Each row of numbers belongs to one of the objects below and depends on some of the facts about them. Some rows are named. Which object is each other row?

Some facts about the objects:
q_723 (batrol q_548) (geze dodil)
q_101 (batrol q_836) (geze dodil)
q_828 (batrol q_512) (geze dodil)
q_143 (batrol q_902) (geze fudrek)
q_660 (batrol q_251) (geze fudrek)
q_36 (batrol q_422) (geze grufos)
q_890 (batrol q_251) (geze dodil)
q_83 (batrol q_321) (geze grufos)
q_560 (batrol q_484) (geze grufos)
q_406 (batrol q_878) (geze fugrir)
q_249 (batrol q_902) (geze grufos)
q_443 (batrol q_422) (geze dodil)
q_232 (batrol q_663) (geze grufos)
q_588 (batrol q_251) (geze fugrir)
q_119 (batrol q_98) (geze grufos)
q_978 (batrol q_170) (geze fugrir)
q_906 (batrol q_725) (geze dodil)
q_805 (batrol q_924) (geze dodil)
q_941 (batrol q_836) (geze grufos)
q_761 (batrol q_251) (geze grufos)
q_9 (batrol q_351) (geze dodil)
q_983 (batrol q_629) (geze dodil)
q_152 (batrol q_631) (geze grufos)
q_325 (batrol q_924) (geze grufos)
q_6 (batrol q_839) (geze fudrek)
q_208 (batrol q_351) (geze grufos)
q_485 (batrol q_548) (geze fudrek)
q_100 (batrol q_839) (geze grufos)
q_778 (batrol q_422) (geze fudrek)
q_717 (batrol q_836) (geze fugrir)
q_996 (batrol q_582) (geze fudrek)
q_610 (batrol q_924) (geze fudrek)
q_165 (batrol q_19) (geze grufos)
q_622 (batrol q_486) (geze dodil)
q_68 (batrol q_924) (geze fugrir)
q_48 (batrol q_902) (geze dodil)
q_597 (batrol q_321) (geze fugrir)
q_856 (batrol q_725) (geze fudrek)
q_770 (batrol q_965) (geze grufos)
q_863 (batrol q_19) (geze dodil)
q_842 (batrol q_586) (geze dodil)
q_712 (batrol q_323) (geze fugrir)
q_110 (batrol q_629) (geze fudrek)
q_93 (batrol q_486) (geze fudrek)
q_89 (batrol q_582) (geze grufos)
q_275 (batrol q_572) (geze fudrek)
q_981 (batrol q_878) (geze dodil)
q_961 (batrol q_582) (geze dodil)
q_958 (batrol q_548) (geze fugrir)
q_253 (batrol q_201) (geze fugrir)
q_453 (batrol q_631) (geze dodil)
q_477 (batrol q_201) (geze grufos)
q_750 (batrol q_629) (geze fugrir)
q_254 (batrol q_836) (geze fudrek)
q_408 (batrol q_902) (geze dodil)

Some rows with their names:
[  3 -10 -10  -9 -15   6   2  -3  -6 -12  -7  -2   0   9   4  -9 -15  47
 -12 -17   3   2   0  -7 -32  -8   4   0  -7]: q_863
[ -1 -14   9   5   1   1  11  -2   0   2   8   6   5  -5   0  -9   9  15
   3   8   1   0  -1   0   6   3   2  -1   7]: q_486
[  3  23 -12  27  26  -2  -6  -1   6  -3   2  -1  -9  -6 -10  17 -10   2
 -28   6 -24   7  -4   8   9   8   3  -7  -2]: q_254
[  0 -13  11   8  20   7  12  -5   3   3   6   1  -4 -11  -4  -5  -1   0
   2   2  -2   6  -5   9   3   1   6   1   9]: q_836
[ -1 -16  10   6   3   1  10  -1   1   4   7   5   5  -6  -1  -9   8  17
   4   7   1   1  -2   0   7   2   2   0   7]: q_663
[  2   9  -7 -13  39 -10   4   7   2  10   3  -2   2  -4   2  13  -1 -82
   6  -3  22  -8  -1  10  -3 -13   1   5  -8]: q_89
[ -2  12  -3 -24  25  -4   5   0  -2   4   1  -8   6  -4   7  13   3 -63
  10  -3  13  -7   1  12  11  -4   1  -2 -14]: q_165
[  3  22 -14  24   3 -10  -8   3   2  -5   4   5   3   0  -5  12   2  18
 -27  12 -21   0   0  -3  12  10   0  -9  -5]: q_856
[ -1 -14   8   5   0   1  11  -2   0   2   8   6   6  -6   0 -10   9  15
   4   8   1   0  -1   0   6   3   2  -1   7]: q_725
[  5  23 -17  25  13 -15 -16   0   3  13  -1   4  13  -1 -17  11  -7  41
 -13  14 -17   0  -1  -5  13  18  -4  -5  -8]: q_778
[  1 -13   6   6   8  -4   4  -4   2  17   3   4  14  -6 -10 -10   1  35
  15  10   4   1  -3  -2   7  10  -1   2   4]: q_422
[ -1 -16  11   7   3   1  10  -1   1   4   6   5   5  -6  -1  -9   7  17
   5   7   1   1  -2   0   7   3   2   0   8]: q_653
[ -5  -8  20   2  -3   0   4   2   0  11  11   1  -5  -3  -2  -7  -3  26
   5   4   3   1  -2 -10  13   5  11   0   9]: q_902
[ -4  -4  13  19 -12  11  12   0   2   7  -1   8   5  -8   0  -7   8  30
   4   7   7   0  -5  -3  16  -9  -3  -2   8]: q_924
[  1   5  -8  32  22  -5 -15   5   4  -6  -1  15  15   3  -1  20  -4   4
 -14   7 -29   1   5  -9  17   9   4  -4  -4]: q_485
[  0   4   6   2 -28   4 -23  -2   4  -9  -7  14  -7   9   5   3   8 -75
  29   2 -13   4  17 -13   3   5 -10  10  14]: q_958
[  0  20   0  26  15 -16 -11   7   4 -13   2  -6   4   2 -12  15  11  51
 -24   7 -22   1   3  11  11   7  -6  -3  -8]: q_110
[  1  20   2  -5 -43  -1 -17  -3   3  -6  -2   3 -20   5  -1  -5  13 -59
  17   6  -4   4  13  -7  -2   6 -15   7  14]: q_978

Name these rows:
No name comes twice in this set of rows, the named rows included.
[ -5  24   1  -8  11   8   6   2  -1  10  -9  -5   5  -6   7  17   2 -45
  10  -4  20  -7  -4   9  23 -17  -5  -3 -12] => q_325
[  3  -1 -19  22  -1  -6 -13   8   4   5  -2  -6  -5   3  -3  12   1  16
 -27  14 -25  -1 -15   5  18  16  -3  -9   1] => q_660
[  0  14  -6 -23  34  -9  -3  -2  -1  22  -5 -10  16  -4  -5  12  -6 -39
  24  -1  16  -7  -1   9  12   4  -3   1 -17] => q_36
[ -2  32   5   9 -60  11 -15  -2   4  -2 -11   7 -20   3   0  -2  12 -42
  16   6   3   3   9  -9  10  -8 -21   5  15] => q_68
[  2 -33 -16 -11 -20  10  -3   3  -4  -2 -13 -13  -8  12   6  -9 -16  45
 -11 -15  -1   1 -15   1 -26  -2   1   0  -1] => q_890
[ -3 -15  22   7   9  -5   8   2   2  -6   5  -4   6  -3  -5  -7  17  43
   6   3  -1   1   1  11   5  -1  -2   4   4] => q_629
[ -1  20  15  -4 -35  -7 -19   0   4 -17  -3  -7 -19   8  -6  -2  23 -29
  19   1  -6   4  16   7  -3   2 -20  11  11] => q_750
[  2 -18   5  15  14  -4   9   4   4   6   9  11   2  -5  -4  -9   5  -1
   0   8   8  -1  -3  -1  -7  -6   3   5  12] => q_582
[  6  18 -18  35  18 -16 -10  10   6   0   7  12  -1   0 -11  12  -2   1
 -31  12 -12  -1  -2  -3  -2   1   0  -2   1] => q_996
[ -1  14  -1 -21  47   3   7  -3   1   6  -1 -14  -6 -10   2  18  -9 -80
   8 -10  10   0  -4  22   7  -6   5   0 -11] => q_941
[  4  -9 -14  -8  -6   1  -7  -5  -5   6 -13  -3  11   8  -8 -10 -24  70
   2 -15   7   2  -2  -9 -30   0   0   3 -10] => q_443

The same objects again, as new rows of numbers:
Known rows:
[  6 -21 -11  -9 -28  20 -29 -21   8 -48  17   4 -12 -13 -16   4 -14 -36
  19  -2  19 -55  -7  -2  51  36]: q_485
[ 14  19 -23  -2  17  -3  24  19  -6  -7  12  -2   3   0  36  13  -5  -5
 -41 -10  -9  -3  46   4 -10 -28]: q_98
[-30 -32  30   4 -13  -1 -14  28  35 -49   4  58  28   2   2   7   5  -9
  33  10 -13  48 -13   1  -8  14]: q_717
[ -9 -20  16 -10 -21  29 -19  24   7 -20   2  24   6  19  20 -22   8  -9
  23  -3  -6  33 -31  -3 -11  10]: q_978
[-15 -24  41  14 -33  -1  32 -18 -24  24 -19   3  -1   3 -19  -1   9  38
   1  13  33  -9 -21 -45  33 -24]: q_761
[ 13  19 -22  -3  16  -3  24  18  -7  -8  12  -2   3  -1  36  13  -5  -3
 -41 -10  -9  -2  46   5 -10 -27]: q_484
[ -5 -35  13  16   0  -4 -28  -8  39 -24  37  38  13 -24 -54  32 -11 -14
  43  14 -30  -5  16   0  34  16]: q_254
[-10  32   6  10 -22 -29 -17 -43  14  -9  -1 -78  -5   9 -32  -5   7  -5
   7   8 -10  35 -35  20 -13  21]: q_48
[ -1 -13  30  -4  -6  -7   7 -16   1  44 -30  17   6 -26   9 -14  10  12
  23   4  15 -16 -32 -11  16  -9]: q_208
[ 28 -38   7 -15  19   9 -39 -15 -30  10  23  -1  -9  16 -41   5   0 -44
  47  28  -3 -11  18  -9  27  32]: q_610
[-11   3 -15   9  -2  -5 -17 -27  12  -1 -26 -18 -11  12 -35 -18  -9  23
  17   9   2   7 -24  25 -32  14]: q_981
[-20 -33  24   5 -48  38   5  19 -15 -35  10  14   0  48  -5 -13   4  18
   5   7   8  39 -21 -33   5 -10]: q_588
[ 18  23 -20 -17  20 -21  -4  39 -11  -1  30  -5  17   7  31  29   4  18
 -64 -24 -10 -18  28 -19 -28  -4]: q_582
[ 13  19 -23  -2  17  -4  23  18  -6  -8  12  -2   3  -1  37  13  -6  -5
 -42 -10  -9  -2  45   4 -10 -27]: q_586
[ 13  20 -23  -2  17  -4  23  19  -6  -8  13  -3   3  -1  36  13  -5  -4
 -41 -10  -9  -2  45   4 -10 -27]: q_512
[-15   4 -12  11  -1 -10 -16 -24   9  -7 -23 -20 -13  13 -39 -14  -6  21
  12   7   6   7 -22  22 -29  20]: q_828
[ -8  -8  10   3 -12  44   8  59   5 -14 -26   5   7  17 -13  -9  18 -22
  61 -34  10  40 -32  -6   4  23]: q_750
[-25  -9  -4  25 -27   1   8 -29 -13 -22 -14 -30 -19  42 -65  -4 -10  48
  -6  17  20  12 -12 -10 -15  -1]: q_890

Which object is each row?
No name comes twice in this set of rows, the named rows included.
[ 17 -10  -7  16   0  41  -5  24   9  10   7 -14  -9  -8 -70  15   4 -28
  69 -30  -6 -14  -3  -7  46  25] => q_110
[ 20   5  16   1 -29   6 -34 -30  17   5  55 -53  -2 -11 -30  12   6 -41
  26   3 -39   6 -15  -6  47  13] => q_143
[-19 -19   6 -22 -40  24 -16  16   4 -74 -15  24   4  12  40 -22   2 -30
  11  -7  36  -1 -36  -1   9  34] => q_958
[  1  17  52  -4 -26 -30   6 -32   2  38  -6 -44  13 -30  15   0  26 -15
  14   5   3  12 -44 -17  34  -3] => q_249
[-22  39 -17   5  35   6  27  24 -17   6  37  21 -19  -5  35   7  -5  -8
 -69  -4 -12   3  36   7  11  -7] => q_422
[  3  -6  37 -18  -2 -32 -21  11  -8  45  -9  11  21 -17   1   9  22  35
  -6 -13  18 -34 -51 -40  -3  23] => q_89
[ 24   6 -15 -17  40 -17  17  16 -43  -5   3  -6   4  18  33  14   1 -28
 -29  13   7   7  62  -1 -13  -9] => q_924
[ -9  10  -9  -6   3 -30 -45   0   5  -1  -4 -23   3  21 -45   6   3  46
 -13  -9   6 -12 -42  -5 -51  46] => q_961

The same objects again, as new rows of numbers:
Some rows with their names:
[  5 -11  -5 -20  29   2  -3  32 -14 -31   9  12  -5 -16   7  46  15  22
   9 -30  -4   8 -18 -35 -31  12 -16]: q_453
[ -7 -23 -40   4  10  23 -18   0 -25 -25  46  18  13 -14 -49  42  15 -10
  38  -6  11   2 -43 -28 -36  19  -9]: q_101
[  0 -16  -2  -7   6  20 -40  42  -1 -11   7  27 -71 -29  12  37   2  51
  22 -22 -19  16 -46 -29 -44  29 -23]: q_48
[ 12   5 -10 -40   1  -7 -16  20 -32  -1  -9  10 -21 -47  -2  12  35  25
  -9  -8  22  -3  26 -38  -7  11  -8]: q_6
[ 24 -14 -11 -55 -19  -3 -12  -9 -33  -6  10  -2 -42 -30 -31  10  44  29
 -34  -1  -6 -25   5 -24   4  15   3]: q_778
[ 11   1 -18 -38  -4  -6 -15  17 -31   3  -3   8 -24 -42  -5  11  31  21
  -6  -4  17  -3  23 -36  -8  12 -11]: q_275
[  6   0 -18  -8  24  10   6   2  29  15  21 -68   9 -50  21  10  38  18
   1  -8 -26  32  23  25 -23 -16 -20]: q_750
[ 28  -5 -16 -72  52  21  12  46   3   9  33 -43   0 -26  28 -47   6  24
  20   5 -11  -5  16 -23 -27  -5 -13]: q_958
[ 10 -13 -19  -1  19  34 -28  -3   1   0  53 -20  10 -42 -23   5  30 -12
  39  26  20 -11 -18  10 -14   3 -10]: q_717
[ 21  -1  16 -25  39  12 -13  29  14  -7  16 -25  -8 -44  33   8  30  21
  10   2   4  -4   9   4  -8  -4 -18]: q_253
[ -8 -17  10  -4  17  26  -7  13 -20   1 -18  13  33  -7   7  15  13  13
 -23  22  -2  23  37 -33  11  26  19]: q_165
[  5 -36  11 -19  -2  30  -3 -16 -20  -4   0   1  12   9 -21  13  24  17
 -49  29 -31   0  16 -19  22  31  31]: q_36
[-13 -23  14  10  -7  44 -44  23  -7  22 -20  28 -34 -20  12   8   2  42
  -9  32 -17  31  10 -27  -2  43  12]: q_249
[ 10  13   2 -11  -7  -3  -7  12  29 -20 -18 -10 -18   5 -39 -10  -8  11
  16   2  17   0  23   6  22 -12   0]: q_486
[ 16  11 -26 -52   4   6  15  26  20  -6  -2 -27 -12  21 -44 -59 -28  13
  26   4   3  -1  30 -18   6 -13   4]: q_548
[  9  10  -2 -11 -11  -3  -6   8  30 -16 -14 -12 -19   8 -42 -11 -11   8
  17   5  13   0  21   8  21 -11  -3]: q_98
[ 20  -4   2 -23 -24   0  -3 -14  29 -24  -2 -21 -35  19 -64 -12   1  15
  -7   7  -9 -20   5  18  32  -7   9]: q_422
[  9  13   3 -11  -7  -3  -6  11  29 -20 -18 -10 -17   5 -39 -11  -9  11
  16   1  16   0  23   6  22 -12  -1]: q_321

Rows to name:
No name comes twice in this set of rows, the named rows included.
[ 13 -14 -37 -68  42  11  22  49 -25 -15  27  -7   3   2   2 -10  -8  25
  19 -27 -20   7 -10 -62 -50  10 -12] => q_723
[  0  -7 -45 -16 -19  15 -32 -12 -42   6  28  17  -5 -45 -58   8  35  -8
  21  17  38  -9   1 -32 -12  18  -1] => q_254

